Below are the code and all the weights of a small trained network. Each question names an input and a target symbol and asks about switching units off, where a switched-off unit gives its printed mean instead of its output.

import numpy as np


def w(rows, s, z=0):
    codes = np.array(rows[::2]) - 128.0
    scale = np.full(codes.shape[1], s)
    scale[-1] = z or s
    return codes * scale


def norm(h):
    return h / np.sqrt((h * h).mean(-1, keepdims=True) + 1e-5)


def f(y):
    return y / 2 * (1 + np.tanh(0.7978845608 * (y + 0.044715 * y**3)))


def softmax(a):
    e = np.exp(a - a.max(-1, keepdims=True))
    return e / e.sum(-1, keepdims=True)


def log_softmax(a):
    a = a - a.max(-1, keepdims=True)
    return a - np.log(np.exp(a).sum(-1, keepdims=True))


def net(x, mask):
    ids = ['γδεζθμξπστφψω'.index(c) for c in x.split()]
    T = len(ids)
    res = E[ids] + P[:T]
    q, k, v = (norm(res) @ M[0].T for M in (Q, K, V))
    z = softmax(np.where(np.tri(T) > 0, q @ k.T / 2**0.5, -1e9)) @ v
    res = res + np.where(mask[0], z, O[0][:, -1]) @ O[0][:, :-1]
    y = f(norm(res) @ A[0][:, :-1].T + A[0][:, -1])
    res = res + np.where(mask[1:17], y, B[0][:, -1]) @ B[0][:, :-1]
    return log_softmax(norm(res)[-1] @ U[:, :-1].T + U[:, -1])


Q, K, V, O, A, B = {}, {}, {}, {}, {}, {}
E = w([
[137,147,56,87,117],'γ',
[179,140,71,114,112],'δ',
[119,112,114,153,95],'ε',
[150,114,120,174,98],'ζ',
[129,151,129,133,62],'θ',
[97,117,106,133,85],'μ',
[185,178,76,43,118],'ξ',
[167,178,93,61,89],'π',
[73,83,92,91,159],'σ',
[186,58,94,90,153],'τ',
[110,209,168,167,186],'φ',
[185,82,143,88,78],'ψ',
[60,127,249,3,136],'ω',
],0.0078)
P = w([
[106,105,3,201,56],'0',
[92,102,36,180,59],'1',
[88,104,65,159,70],'2',
[91,107,103,145,79],'3',
[91,100,140,128,91],'4',
[92,101,169,104,100],'5',
[88,101,196,92,102],'6',
[102,93,228,81,104],'7',
],0.0032)
Q[0] = w([
[123,82,100,56,3],'H1',
[114,170,154,148,135],'H1',
],0.027)
K[0] = w([
[125,99,247,53,177],'H1',
[100,114,52,85,152],'H1',
],0.016)
V[0] = w([
[99,36,95,101,250],'H1',
[31,203,114,187,130],'H1',
],0.012)
O[0] = w([
[128,121,2,206,232,87],'H1',
[152,108,225,63,211,4],'H1',
],0.0064,0.0042)
A[0] = w([
[181,149,146,157,127,49],'N1',
[130,178,174,154,85,78],'N2',
[152,255,204,192,228,252],'N3',
[27,116,130,147,145,51],'N4',
[168,117,98,123,103,125],'N5',
[80,112,130,180,87,75],'N6',
[140,72,114,201,157,63],'N7',
[107,198,133,66,129,156],'N8',
[209,151,200,107,178,153],'N9',
[84,119,120,122,213,133],'N10',
[149,136,146,135,149,101],'N11',
[246,164,100,183,153,152],'N12',
[235,101,159,224,201,80],'N13',
[113,66,191,208,106,129],'N14',
[158,141,135,153,131,61],'N15',
[136,224,203,191,182,169],'N16',
],0.0095,0.0033)
B[0] = w([
[111,151,122,117,34,80],'N1',
[72,122,127,91,157,196],'N2',
[248,10,131,74,167,174],'N3',
[163,139,162,87,45,123],'N4',
[161,92,144,89,156,229],'N5',
[183,143,131,72,133,197],'N6',
[61,148,153,196,103,167],'N7',
[130,139,115,195,175,251],'N8',
[193,104,110,209,80,210],'N9',
[116,90,125,67,147,152],'N10',
[130,135,120,139,90,88],'N11',
[93,83,213,159,62,212],'N12',
[21,75,57,72,116,143],'N13',
[160,179,85,168,164,178],'N14',
[107,128,132,121,67,81],'N15',
[208,51,130,123,115,135],'N16',
],0.017,0.0023)
U = w([
[143,117,73,129,234,4],'γ',
[139,93,165,2,118,48],'δ',
[145,168,151,207,177,19],'ε',
[185,228,140,164,145,90],'ζ',
[139,128,253,145,28,105],'θ',
[160,173,188,217,144,119],'μ',
[116,211,97,58,184,129],'ξ',
[47,199,232,88,150,207],'π',
[44,37,98,95,164,137],'σ',
[68,114,63,227,73,173],'τ',
[226,34,144,144,146,148],'φ',
[200,147,49,88,18,180],'ψ',
[128,99,203,117,180,169],'ω',
],0.0093,0.0039)

Each question gives the input, a string of symbols that net reads in full, and the target symbol t.
The units are the heads (2 rows each of Q, K, V and O) and the neurons (one row each of A and B). Each row of codes is followed by its name. A weight is (code - 128) times the scale printed after its matrix; where a second scale follows, it is the last column's (O, A, B and U).
mask holds one flag per unit, heads first, then neurons. A switched-off unit (its flag False) gives its mean, the last column of its rows in O or B, instead of its output. The means were averaged over made-up inputs and are rounded, as every weight is.
A unit's drop is (log p(t) with every unit on - log p(t) with that unit switched off) / (log p(t) with every unit on - log p(t) with every unit switched off).
The circuit of an input: a set's keep is (log p(t) with only the set's units on - log p(t) with every unit switched off) / (log p(t) with every unit on - log p(t) with every unit switched off). Starting from the 12 units with the biggest drops (on a tie, the unit counted first), units are removed one at a time, each time the one whose removal leaves the highest keep (on an exact tie, the one counted first), for as long as the keep stays at least 0.8.
units of the circuit, in order: the units of the circuit, biggest drop first
most important unit: the unit with the biggest drop
k most important neurons: the k neurons with the biggest drops, biggest first
drop when u is switched off: that unit's drop, to one decimal
input σ ω ε ξ θ φ γ ζ, target τ: units of the circuit, in order => H1; N13; N14; N7
input δ ξ γ, target ξ: 2 most important neurons => N12; N9
input ε τ δ σ φ π, target φ: units of the circuit, in order => H1; N9; N3
input γ τ σ δ, target τ: units of the circuit, in order => H1; N12
input ε φ ψ θ δ ω δ δ, target θ: units of the circuit, in order => N12; H1
input θ γ ζ σ π ξ φ σ, target φ: units of the circuit, in order => H1; N9
input ξ ψ θ, target ψ: units of the circuit, in order => N6
input γ δ ω, target π: 2 most important neurons => N4; N3
input γ δ ψ σ δ θ, target σ: units of the circuit, in order => H1; N13
input ξ ξ μ ψ μ τ, target ψ: units of the circuit, in order => H1; N8
input σ θ μ, target σ: units of the circuit, in order => H1; N10; N13
input δ ψ ψ δ ε, target ψ: units of the circuit, in order => H1; N6
input δ ω θ δ ξ τ, target σ: units of the circuit, in order => H1; N13
input π ξ ψ τ θ δ σ π, target σ: most important unit => H1
input μ γ ζ ξ γ δ, target ξ: 3 most important neurons => N12; N9; N3
input ψ σ σ ω ξ δ τ ζ, target τ: 2 most important neurons => N13; N7
input θ θ ζ μ, target μ: drop when H1 is switched off => 1.4
input γ φ ζ ξ, target φ: drop when H1 is switched off => 2.9
input ψ ψ τ ψ γ ζ τ τ, target τ: drop when H1 is switched off => 1.3
input ζ τ θ ζ ζ δ τ ε, target τ: units of the circuit, in order => H1
